Here is a tiny trained network, its code and every weight. The questions are about switching its units off for an input and a class, where a switched-off unit gives its printed mean instead of its output.

import numpy as np


def w(rows, s, z=0):
    codes = np.array(rows[::2]) - 128.0
    scale = np.full(codes.shape[1], s)
    scale[-1] = z or s
    return codes * scale


def norm(h):
    return h / np.sqrt((h * h).mean(-1, keepdims=True) + 1e-5)


def f(y):
    return y / 2 * (1 + np.tanh(0.7978845608 * (y + 0.044715 * y**3)))


def log_softmax(a):
    a = a - a.max(-1, keepdims=True)
    return a - np.log(np.exp(a).sum(-1, keepdims=True))


def net(x, mask):
    res = np.array(x, float).reshape(1, 7) / 4 @ E
    u = 0
    for l in range(2):
        y = f(norm(res) @ A[l][:, :-1].T + A[l][:, -1])
        res = res + np.where(mask[u : u + 12], y, B[l][:, -1]) @ B[l][:, :-1]
        u += 12
    return log_softmax(norm(res)[-1] @ U[:, :-1].T + U[:, -1])


A, B = {}, {}
E = w([
[129,138,124,125,129,142,145,115,127],'x0',
[161,99,147,158,8,163,120,109,214],'x1',
[150,125,131,147,125,118,150,126,117],'x2',
[55,119,165,168,129,172,167,197,114],'x3',
[64,105,210,79,84,94,152,66,69],'x4',
[113,131,132,136,133,121,124,122,140],'x5',
[132,115,128,127,124,118,115,143,124],'x6',
],0.016)
A[0] = w([
[127,114,156,141,105,173,152,152,169,72],'L0N0',
[133,138,71,143,201,105,147,169,133,127],'L0N1',
[104,45,196,96,35,134,147,74,161,24],'L0N2',
[113,113,149,112,125,83,121,169,125,100],'L0N3',
[151,103,117,200,68,160,108,129,219,130],'L0N4',
[81,97,167,58,133,77,153,89,56,124],'L0N5',
[66,94,171,105,127,75,134,65,42,116],'L0N6',
[154,120,93,147,65,190,134,123,209,126],'L0N7',
[52,126,202,176,130,200,185,251,120,204],'L0N8',
[113,53,232,102,62,140,130,55,113,34],'L0N9',
[101,172,51,142,206,119,107,146,73,153],'L0N10',
[213,157,93,64,118,60,105,61,123,255],'L0N11',
],0.012,0.0076)
B[0] = w([
[121,134,123,159,138,141,148,156,186,149],'L0N0',
[122,187,69,173,65,103,96,155,127,190],'L0N1',
[126,238,15,190,117,122,137,169,124,205],'L0N2',
[138,158,112,83,148,126,161,125,104,132],'L0N3',
[134,38,165,116,175,140,142,105,148,209],'L0N4',
[150,112,159,69,208,196,143,98,141,211],'L0N5',
[152,54,172,97,209,157,131,107,105,213],'L0N6',
[145,41,134,114,142,131,140,128,137,198],'L0N7',
[76,116,150,159,61,248,141,152,63,238],'L0N8',
[122,230,46,172,107,31,125,205,106,209],'L0N9',
[117,188,80,149,86,83,151,141,133,211],'L0N10',
[60,159,204,93,114,125,7,79,206,252],'L0N11',
],0.011,0.014)
A[1] = w([
[161,183,69,60,211,28,148,110,178,169],'L1N0',
[103,181,139,175,32,178,154,177,145,97],'L1N1',
[105,113,168,141,96,95,72,69,246,160],'L1N2',
[134,65,166,116,91,183,157,135,203,104],'L1N3',
[175,72,94,155,89,97,135,135,114,223],'L1N4',
[81,198,96,147,46,120,77,155,107,224],'L1N5',
[199,48,167,70,167,133,153,133,119,58],'L1N6',
[176,149,88,141,108,61,58,114,93,13],'L1N7',
[52,255,104,147,16,106,115,142,145,229],'L1N8',
[201,126,45,149,216,3,155,113,230,124],'L1N9',
[113,98,75,143,132,148,220,203,95,255],'L1N10',
[123,156,146,100,119,130,49,150,127,114],'L1N11',
],0.012,0.0035)
B[1] = w([
[112,61,179,129,82,83,151,29,252,191],'L1N0',
[203,167,132,106,166,72,45,123,186,197],'L1N1',
[157,103,72,131,109,148,176,175,4,210],'L1N2',
[143,103,127,114,105,98,56,120,166,167],'L1N3',
[59,211,185,110,154,139,150,107,154,144],'L1N4',
[162,195,117,116,84,80,193,107,155,226],'L1N5',
[117,191,90,151,102,76,111,127,106,151],'L1N6',
[79,116,119,89,126,100,188,74,80,155],'L1N7',
[140,180,55,178,118,16,214,145,83,254],'L1N8',
[83,88,171,12,26,96,107,35,55,178],'L1N9',
[152,149,132,174,234,172,111,207,125,200],'L1N10',
[131,138,166,150,135,144,187,136,166,164],'L1N11',
],0.012,0.017)
U = w([
[119,175,93,105,33,31,159,64,126,214],'0',
[146,237,72,207,126,129,153,223,114,233],'1',
[103,146,201,51,187,142,74,53,165,170],'2',
[88,124,158,106,199,248,160,162,26,1],'3',
[164,25,122,80,39,137,44,90,149,54],'4',
[144,58,141,201,124,240,81,198,221,18],'5',
],0.019,0.0025)

Each question gives the input, the list of numbers given to net, and the class t.
The units are the neurons (one row each of A and B). Each row of codes is followed by its name. A weight is (code - 128) times the scale printed after its matrix; where a second scale follows, it is the last column's (A, B and U).
mask holds one flag per neuron, layer by layer. A switched-off neuron (its flag False) gives its mean, the last column of its row in B, instead of its output. The means were averaged over made-up inputs and are rounded, as every weight is.
A unit's drop is (log p(t) with every unit on - log p(t) with that unit switched off) / (log p(t) with every unit on - log p(t) with every unit switched off).
unit that matters most: the unit with the biggest drop
top k neurons: the k neurons with the biggest drops, biggest first
k most important neurons of layer l: the k neurons of layer l with the biggest drops, biggest first
drop of u: that unit's drop, to one decimal
input [-3,6,-7,-1,-1,3,2], class 4: unit that matters most => L0N8
input [7,0,-2,-2,4,6,3], class 2: top 2 neurons => L0N6, L0N5
input [-6,1,2,-8,0,1,8], class 4: top 4 neurons => L0N9, L0N2, L0N10, L0N1
input [-7,-5,0,-8,1,7,1], class 2: 2 most important neurons of layer 0 => L0N9, L0N2
input [-5,-8,8,0,2,-4,-2], class 2: top 2 neurons => L0N8, L1N8
input [-6,1,0,-8,-3,-4,-5], class 4: top 2 neurons => L0N9, L0N2
input [-2,0,-4,7,7,6,-6], class 3: top 4 neurons => L0N6, L0N5, L0N10, L0N1
input [-6,-1,6,-1,6,2,5], class 2: 2 most important neurons of layer 0 => L0N6, L0N5
input [4,-5,1,2,1,-5,-6], class 3: top 4 neurons => L0N9, L0N5, L0N6, L0N2
input [-2,2,1,5,7,-5,-7], class 1: top 2 neurons => L0N9, L0N2
input [-5,1,-7,-7,-7,6,-2], class 4: 4 most important neurons of layer 0 => L0N9, L0N2, L0N4, L0N7
input [4,1,-6,-2,-8,8,-6], class 4: drop of L0N4 => 0.2
input [8,-2,-7,-1,-3,-2,8], class 0: drop of L0N8 => 0.4
input [-2,5,2,1,-5,4,-5], class 5: drop of L0N11 => 0.1
input [7,0,0,4,6,-1,2], class 3: unit that matters most => L0N6
